J_929: [-36.2 -56.8 -36.2 -36.2 -36.2]
J_858: [50.5 50.5 50.5 50.5 21.8]
J_495: [-12.3 -12.3 -11.9  -1.2 -12.3]
J_921: [-43.0 -26.4  43.4  -6.5 -25.2]
J_35: [ -9.5   2.7   2.7  -9.5 -11.3]
J_318: [-30.2 -30.2  12.2 -30.2 -93.1]
J_619: [-53.9  48.4 -71.8   8.2  17.9]
again J_495:  | [-12.3]
again J_858:  | [50.5]
again J_929:  | [-36.2]
which: [-12.3 -12.3 -11.9  -1.2 -12.3] | J_495
again J_318:  | [-30.2]
which: [-36.2 -56.8 -36.2 -36.2 -36.2] | J_929
which: [50.5 50.5 50.5 50.5 21.8] | J_858

J_428: [ -2.2 -33.1  76.0  22.0 -17.2   8.1]
J_322: [  7.7   7.2 -58.0 -30.0   7.7 -30.0]
J_412: [ 5.9 -4.2  5.9  1.7 11.9  5.9]
again J_412:  | [5.9]
which: [ 5.9 -4.2  5.9  1.7 11.9  5.9] | J_412
which: [ -2.2 -33.1  76.0  22.0 -17.2   8.1] | J_428

J_927: [ 67.4  -2.6  16.4   2.8  21.4 -46.6  44.6]
J_172: [36.5 37.2 -2.0 49.2 49.2 49.2 49.2]
J_974: [-10.9  -1.8  34.4  19.6 -11.9 -79.3  24.1]
J_125: [ 69.3  30.6 -23.9  29.7  11.9   8.9  26.6]
J_845: [ 21.5  64.2 -36.9  -9.4  -9.4 -17.5  24.0]
J_590: [ 43.0  30.3   2.3  49.8 -20.4 -22.0  27.4]
J_486: [ 77.8  16.8  25.8  21.7 -18.7 -34.2  35.3]
J_370: [ 67.9  12.9  42.3   4.5 -29.6 -45.9  24.7]
J_701: [-20.9  11.5  23.9  17.0 -11.7 -74.3  27.1]
J_678: [  2.2   2.2  40.6  18.3   2.2 -82.8   1.9]
J_107: [ 59.8  49.0 -32.5  35.2  -1.9  49.0  49.0]
again J_845:  | [-9.4]
again J_107:  | [49.0]
again J_678:  | [2.2]
again J_172:  | [49.2]
which: [ 21.5  64.2 -36.9  -9.4  -9.4 -17.5  24.0] | J_845

J_765: [-11.7 -11.4  13.9  11.0  17.9]
J_198: [-0.6 -0.6 -0.6 -0.6 -0.6]
J_226: [ 12.7 -19.0 -19.9   6.7 -21.7]
J_51: [-84.7 -84.2  63.3  11.7  34.3]
again J_198:  | [-0.6]
which: [-84.7 -84.2  63.3  11.7  34.3] | J_51

J_118: [-15.2 -15.9  13.1  20.9  11.4 -13.3  24.7   0.7 -16.8 -25.9  37.2  13.6
 -13.8   0.7  -8.6   2.7  36.1 -18.2 -43.5  -9.9  13.5 -25.4  24.5  34.2
  -5.4   4.6  -1.6  39.2  -3.8 -22.9  -0.3  23.1 -13.2 -24.4  13.3 -13.3
 -19.6]
J_408: [-15.2 -15.9  13.1  20.9  11.4 -13.3  24.7   0.7 -16.8 -25.9  37.2  -9.9
 -13.8   0.7  -8.6   2.7  36.1 -18.2 -43.5  -9.9  -9.9 -25.4  24.5  34.2
  -5.4  -9.9  -1.6  39.2  -3.8  -2.4 -46.1  23.1 -13.2 -24.4   1.3 -13.3
 -19.6]
J_805: [ 61.5 -25.6 -92.1 -21.2 -27.4  49.8  52.5  32.9 -20.0  -5.9 -20.8  25.6
 -24.6 -21.9  25.2  23.4 -20.6   8.3  12.2 -48.0 -17.9 -20.0  -3.8  14.1
 -17.7 -48.6 -34.0  55.6  36.7  14.1 -49.9 -20.0  16.6  45.6  -2.7   6.6
 -37.5]
which: [ 61.5 -25.6 -92.1 -21.2 -27.4  49.8  52.5  32.9 -20.0  -5.9 -20.8  25.6
 -24.6 -21.9  25.2  23.4 -20.6   8.3  12.2 -48.0 -17.9 -20.0  -3.8  14.1
 -17.7 -48.6 -34.0  55.6  36.7  14.1 -49.9 -20.0  16.6  45.6  -2.7   6.6
 -37.5] | J_805
which: [-15.2 -15.9  13.1  20.9  11.4 -13.3  24.7   0.7 -16.8 -25.9  37.2  13.6
 -13.8   0.7  -8.6   2.7  36.1 -18.2 -43.5  -9.9  13.5 -25.4  24.5  34.2
  -5.4   4.6  -1.6  39.2  -3.8 -22.9  -0.3  23.1 -13.2 -24.4  13.3 -13.3
 -19.6] | J_118

J_159: [-24.7   1.2   1.2   1.2]
J_167: [-9.2 41.1 -9.2 -9.2]
J_231: [-24.7   1.2  53.0 -28.4]
J_295: [-24.7   1.2  70.1 -66.2]
J_690: [ -1.7 -41.8  34.8 -41.8]
again J_167:  | [-9.2]
again J_690:  | [-41.8]
which: [-9.2 41.1 -9.2 -9.2] | J_167
again J_159:  | [1.2]
which: [-24.7   1.2   1.2   1.2] | J_159
which: [-24.7   1.2  53.0 -28.4] | J_231

